The symbols move the states like this.
J360 zi J760
J360 vu J814
J360 du J601
J140 zi J92
J140 vu J741
J140 du J563
J158 zi J265
J158 vu J947
J158 du J360
J970 zi J926
J970 vu J741
J970 du J183
J129 zi J905
J129 vu J604
J129 du J756
J265 zi J776
J265 vu J601
J265 du J478
J45 zi J852
J45 vu J426
J45 du J106
J601 zi J396
J601 vu J106
J601 du J776
J741 zi J673
J741 vu J174
J741 du J307
J174 zi J147
J174 vu J741
J174 du J144
J997 zi J306
J997 vu J478
J997 du J129
J880 zi J109
J880 vu J244
J880 du J92
J563 zi J880
J563 vu J92
J563 du J242
J92 zi J673
J92 vu J58
J92 du J199
J776 zi J134
J776 vu J396
J776 du J813
J420 zi J563
J420 vu J140
J420 du J426
J107 zi J973
J107 vu J134
J107 du J926
J947 zi J760
J947 vu J554
J947 du J140
J905 zi J196
J905 vu J252
J905 du J107
J294 zi J601
J294 vu J199
J294 du J265
J109 zi J140
J109 vu J201
J109 du J563
J855 zi J779
J855 vu J147
J855 du J196
J760 zi J294
J760 vu J604
J760 du J776
J244 zi J201
J244 vu J673
J244 du J109
J58 zi J158
J58 vu J106
J58 du J604
J252 zi J129
J252 vu J997
J252 du J196
J814 zi J604
J814 vu J294
J814 du J760
J106 zi J947
J106 vu J852
J106 du J158
J489 zi J855
J489 vu J476
J489 du J626
J813 zi J776
J813 vu J134
J813 du J252
J445 zi J926
J445 vu J107
J445 du J147
J144 zi J970
J144 vu J888
J144 du J673
J147 zi J489
J147 vu J926
J147 du J779
J852 zi J554
J852 vu J242
J852 du J947
J476 zi J813
J476 vu J445
J476 du J855
J426 zi J242
J426 vu J183
J426 du J420
J926 zi J476
J926 vu J174
J926 du J489
J396 zi J265
J396 vu J294
J396 du J604
J307 zi J673
J307 vu J144
J307 du J673
J756 zi J107
J756 vu J905
J756 du J445
J183 zi J244
J183 vu J307
J183 du J880
J242 zi J45
J242 vu J199
J242 du J554
J604 zi J360
J604 vu J158
J604 du J294
J134 zi J265
J134 vu J265
J134 du J997
J201 zi J880
J201 vu J183
J201 du J140
J779 zi J626
J779 vu J489
J779 du J476
J196 zi J779
J196 vu J888
J196 du J779
J554 zi J814
J554 vu J45
J554 du J58
J306 zi J252
J306 vu J813
J306 du J905
J888 zi J420
J888 vu J626
J888 du J970
J626 zi J174
J626 vu J855
J626 du J741
J199 zi J426
J199 vu J420
J199 du J45
J478 zi J813
J478 vu J776
J478 du J445
J973 zi J445
J973 vu J756
J973 du J476
J673 zi J880
J673 vu J970
J673 du J201

The rows follow the links: the fewer symbols apart two states are, the more alike their rows tend to be.

Each row, then its state:
58,11,30,19,22,-54,32,15,72,34,-2,-11,-88,9,51,-70,-21,28,-9,-43,25,23,-23,51,-63,-15,-44,-47,21,20,-12,-30,47,-39,-11,-3,7,1,10,-10,-55,-10,26,17
state: J134
-35,-47,-18,-13,-4,43,6,1,-71,-30,16,-15,22,-27,-82,-19,-14,-57,16,38,-39,-31,56,-30,67,-31,53,42,-51,10,40,43,-24,-3,-7,25,-49,16,6,18,55,10,-47,-25
state: J140
-40,2,13,5,55,-8,-7,-8,-31,-88,-23,-30,53,11,-30,2,48,-49,9,85,8,5,26,-45,51,5,9,58,-10,17,19,52,-9,-18,51,12,-42,13,13,41,40,40,-64,-5
state: J199
6,14,-17,-15,-26,10,-47,-21,14,53,7,31,70,17,68,93,14,49,-1,-17,32,24,-44,32,-50,19,-27,-33,55,-29,-49,-43,21,15,-2,-43,54,-38,-11,-17,13,-4,54,-3
state: J779
31,24,26,26,-28,32,-22,4,42,35,84,51,-1,15,12,29,0,41,-29,-83,12,-33,-27,-29,-82,14,-2,5,-26,-17,-46,-64,-12,5,-17,10,42,-19,-2,-67,-16,-7,56,19
state: J445
-34,-11,11,-1,53,2,-10,-13,-47,-79,-14,-32,63,9,-32,10,45,-51,11,83,9,4,27,-35,45,-8,10,59,-9,21,12,47,2,-28,46,7,-44,3,15,40,64,39,-63,-12
state: J426
-23,-45,-4,-4,9,34,7,4,-62,-45,24,-19,30,-21,-75,-16,-1,-65,10,42,-30,-24,51,-39,52,-24,44,57,-55,15,26,41,-18,-18,12,26,-50,14,8,18,63,22,-55,-15
state: J563
36,23,33,31,-19,36,-17,13,45,31,94,44,-6,15,3,23,6,34,-30,-85,13,-40,-24,-43,-76,12,5,12,-34,-10,-42,-66,-12,-8,-13,20,37,-19,-3,-63,-12,-7,50,17
state: J973
65,7,48,31,40,-35,10,13,73,18,49,-5,-32,26,48,-44,-3,18,-12,-40,49,1,-29,34,-95,-25,-45,-11,0,26,-37,-45,59,-71,-1,-5,-2,-17,24,-22,-7,21,23,19
state: J129
-14,-55,-13,-12,-25,47,19,11,-63,-2,38,-6,-3,-33,-84,-31,-33,-55,10,5,-46,-47,59,-22,49,-40,56,34,-71,5,33,22,-25,-4,-30,28,-45,19,5,-3,50,-7,-28,-20
state: J109
5,18,-22,-19,-31,16,-50,-22,7,53,6,32,64,17,63,97,15,56,3,-24,28,19,-40,31,-45,25,-22,-29,56,-32,-49,-44,12,21,-5,-39,56,-34,-17,-24,5,-8,58,-3
state: J855
-57,40,12,32,17,-15,20,11,4,-93,-54,-5,-19,6,-44,-16,37,-9,-13,39,-13,-5,11,-76,69,40,12,44,-21,6,40,46,-55,45,26,29,-16,37,-9,20,-50,9,-56,16
state: J58
-44,11,18,17,54,-1,-6,-7,-31,-94,-18,-25,59,18,-28,13,52,-38,4,76,13,-2,22,-56,41,8,8,61,-14,19,17,42,-15,-13,49,9,-36,15,13,36,38,40,-61,-2
state: J242
-9,-39,-50,-50,-19,0,-34,-30,-60,39,-40,-8,79,-9,41,64,-11,-5,28,51,16,44,-2,84,15,-9,-9,-38,56,-13,-13,10,32,0,1,-49,4,-23,0,40,57,5,20,-33
state: J888

Each walk starts at a row. The symbols on each line, taken left to right, move it on to the next state.
Each answer is a row, close to the row of the state it stands for.
---
1,25,-17,-7,-45,30,-49,-16,11,56,29,47,54,11,49,96,7,58,-5,-45,15,-4,-34,13,-46,24,-10,-22,33,-34,-43,-53,-10,34,-12,-26,62,-31,-21,-40,2,-15,61,-4
zi du vu du	27,4,-2,-18,14,-17,-39,-24,14,45,8,8,61,22,84,59,14,36,7,0,51,31,-42,65,-64,0,-43,-34,62,1,-49,-35,52,-29,9,-48,35,-43,8,0,26,14,49,-10
zi du zi zi	32,22,13,9,19,-65,41,12,65,21,-48,-18,-106,3,45,-77,-24,26,-2,-30,7,32,-23,45,-27,3,-39,-54,36,10,10,-3,23,-6,-13,-2,9,17,1,7,-82,-19,8,18
---
-30,50,0,20,-10,-41,36,16,34,-30,-83,-5,-84,-5,-14,-37,3,23,-18,-9,-32,15,-8,-40,49,48,2,-15,11,-8,38,27,-48,62,5,20,14,37,-21,8,-101,-30,-16,21
zi zi zi zi	-3,33,-1,17,-5,-55,43,16,50,-3,-77,-13,-109,-5,11,-71,-16,24,-12,-19,-22,32,-14,9,26,33,-17,-43,25,3,29,18,-13,37,-5,10,13,35,-14,12,-103,-33,-10,25
zi vu zi vu	-29,44,2,20,3,-51,44,11,43,-31,-86,-10,-93,-4,-5,-55,0,20,-10,2,-24,21,-10,-19,47,38,-7,-22,12,4,42,32,-31,53,5,17,1,39,-17,19,-98,-27,-24,22
---
-56,33,19,25,56,-9,-12,-5,-11,-105,-35,-18,42,26,-19,15,61,-21,-5,70,11,-3,5,-69,44,29,1,64,-4,13,24,41,-30,4,54,9,-26,20,-1,29,-2,37,-65,10
du vu	-58,40,28,24,45,-18,-1,4,-3,-109,-42,-5,31,19,-29,7,58,-15,-8,62,7,4,5,-70,52,32,6,59,-14,12,27,45,-36,22,48,13,-22,27,0,34,-8,31,-62,15
du vu du zi	23,25,9,13,10,-65,41,21,64,9,-54,-18,-109,3,29,-79,-21,27,-10,-29,-3,31,-19,25,-5,19,-29,-53,26,7,19,5,6,9,-9,3,10,28,-8,5,-93,-26,1,29
---
-35,-26,-5,-2,42,10,-11,-14,-58,-66,-7,-30,72,4,-30,9,23,-55,20,89,10,-6,31,-10,43,-21,15,45,-15,14,20,47,9,-29,33,0,-50,7,12,44,72,44,-63,-11
du vu vu du	-4,-71,-51,-47,-47,39,14,-5,-82,42,-2,-10,5,-48,-58,-13,-50,-46,29,16,-50,-14,53,32,60,-37,53,-10,-22,-6,33,30,-8,7,-39,4,-26,5,-7,11,52,-24,-10,-38
du zi	-11,-63,-24,-17,-27,48,18,8,-64,8,36,-8,-2,-32,-86,-28,-43,-54,16,9,-47,-37,55,-8,52,-34,58,24,-62,-1,34,27,-19,-5,-29,27,-44,16,2,3,49,-2,-30,-19
---
64,0,25,11,39,-54,17,3,63,36,9,-18,-54,15,68,-55,-23,20,-2,-28,41,27,-27,69,-70,-21,-50,-47,35,19,-21,-29,68,-56,-6,-15,10,-12,11,-5,-28,10,18,14
du vu zi zi	63,-5,36,7,51,-45,0,0,48,21,28,-16,-9,21,64,-33,0,5,1,-13,53,25,-24,63,-80,-28,-50,-31,24,24,-36,-30,78,-76,5,-24,-2,-23,26,1,14,23,19,2
zi du zi	45,20,37,30,-7,20,-10,6,55,32,90,39,-16,21,13,7,-3,34,-21,-87,20,-38,-23,-28,-89,-4,-6,14,-26,-4,-40,-66,0,-23,-17,16,33,-19,3,-63,-14,0,43,20
---
-37,51,-1,24,0,-35,31,13,36,-46,-75,-7,-73,2,-13,-32,15,12,-15,3,-33,18,-7,-51,59,53,2,-1,12,-6,46,34,-53,59,19,22,9,44,-22,14,-97,-19,-33,25
vu zi	-17,45,0,17,-1,-59,45,18,47,-24,-86,-14,-98,-3,12,-65,-9,21,-8,-10,-18,28,-11,-4,31,34,-21,-31,22,2,36,27,-22,46,-1,12,5,35,-17,18,-105,-30,-13,22
vu du vu zi	-25,47,0,23,-6,-40,38,15,38,-32,-81,-9,-89,2,-7,-48,-1,22,-15,-4,-27,23,-10,-33,46,49,-4,-17,14,-8,41,30,-42,56,8,23,13,42,-21,17,-100,-26,-23,26
---
-12,-61,-69,-63,-51,24,-14,-18,-80,62,-33,-14,30,-34,-2,30,-42,-16,35,23,-26,20,22,69,50,-21,21,-45,29,-21,14,20,8,22,-30,-26,-1,-9,-8,25,45,-28,12,-37
du du zi vu	-5,-62,-30,-22,-35,45,20,12,-68,19,34,-6,-14,-42,-79,-30,-43,-49,11,2,-55,-38,57,-11,50,-39,59,16,-66,2,29,19,-25,3,-31,25,-41,11,1,0,48,-13,-19,-24
zi vu du du	-36,-41,-6,-8,-6,33,15,7,-65,-44,8,-11,19,-23,-80,-19,-9,-57,13,44,-34,-30,55,-30,67,-26,47,46,-59,10,38,44,-28,3,-3,26,-54,21,5,23,51,11,-47,-18
---
50,21,45,35,-3,18,-7,12,56,28,98,32,-11,19,11,-1,3,28,-31,-79,20,-38,-24,-30,-95,-1,-12,14,-34,2,-46,-65,13,-30,-14,14,26,-23,7,-59,-2,9,44,22
vu du du	15,15,-10,-1,-51,44,-38,-9,12,64,53,51,36,6,29,76,-1,47,-12,-63,5,-19,-28,-6,-53,18,1,-15,9,-34,-45,-58,-14,28,-20,-15,62,-31,-12,-57,2,-21,61,5
du du du vu	-12,-18,-61,-54,-60,30,-38,-24,-49,77,-22,20,56,-19,32,89,-19,33,24,-5,-9,12,-10,52,9,5,3,-48,51,-33,-16,-17,-4,41,-29,-40,45,-33,-19,-9,25,-31,51,-32
---
72,8,43,21,34,-19,-8,4,50,28,67,4,-3,24,52,-21,1,16,-15,-40,52,1,-27,27,-100,-22,-38,-8,5,20,-51,-51,59,-70,4,-7,9,-33,26,-27,14,15,37,10
vu du vu vu	-11,-6,-47,-42,-36,18,-50,-29,-26,58,-22,25,73,1,60,96,-2,37,16,2,11,26,-31,56,-7,15,-17,-46,64,-36,-30,-25,7,25,-8,-50,49,-36,-13,0,22,-16,47,-27
zi zi zi	-3,22,-21,-13,-40,26,-50,-20,7,51,19,43,59,16,55,100,11,57,-5,-31,19,6,-39,14,-43,27,-19,-28,44,-31,-45,-49,-1,36,-8,-33,68,-32,-13,-25,1,-10,59,-1
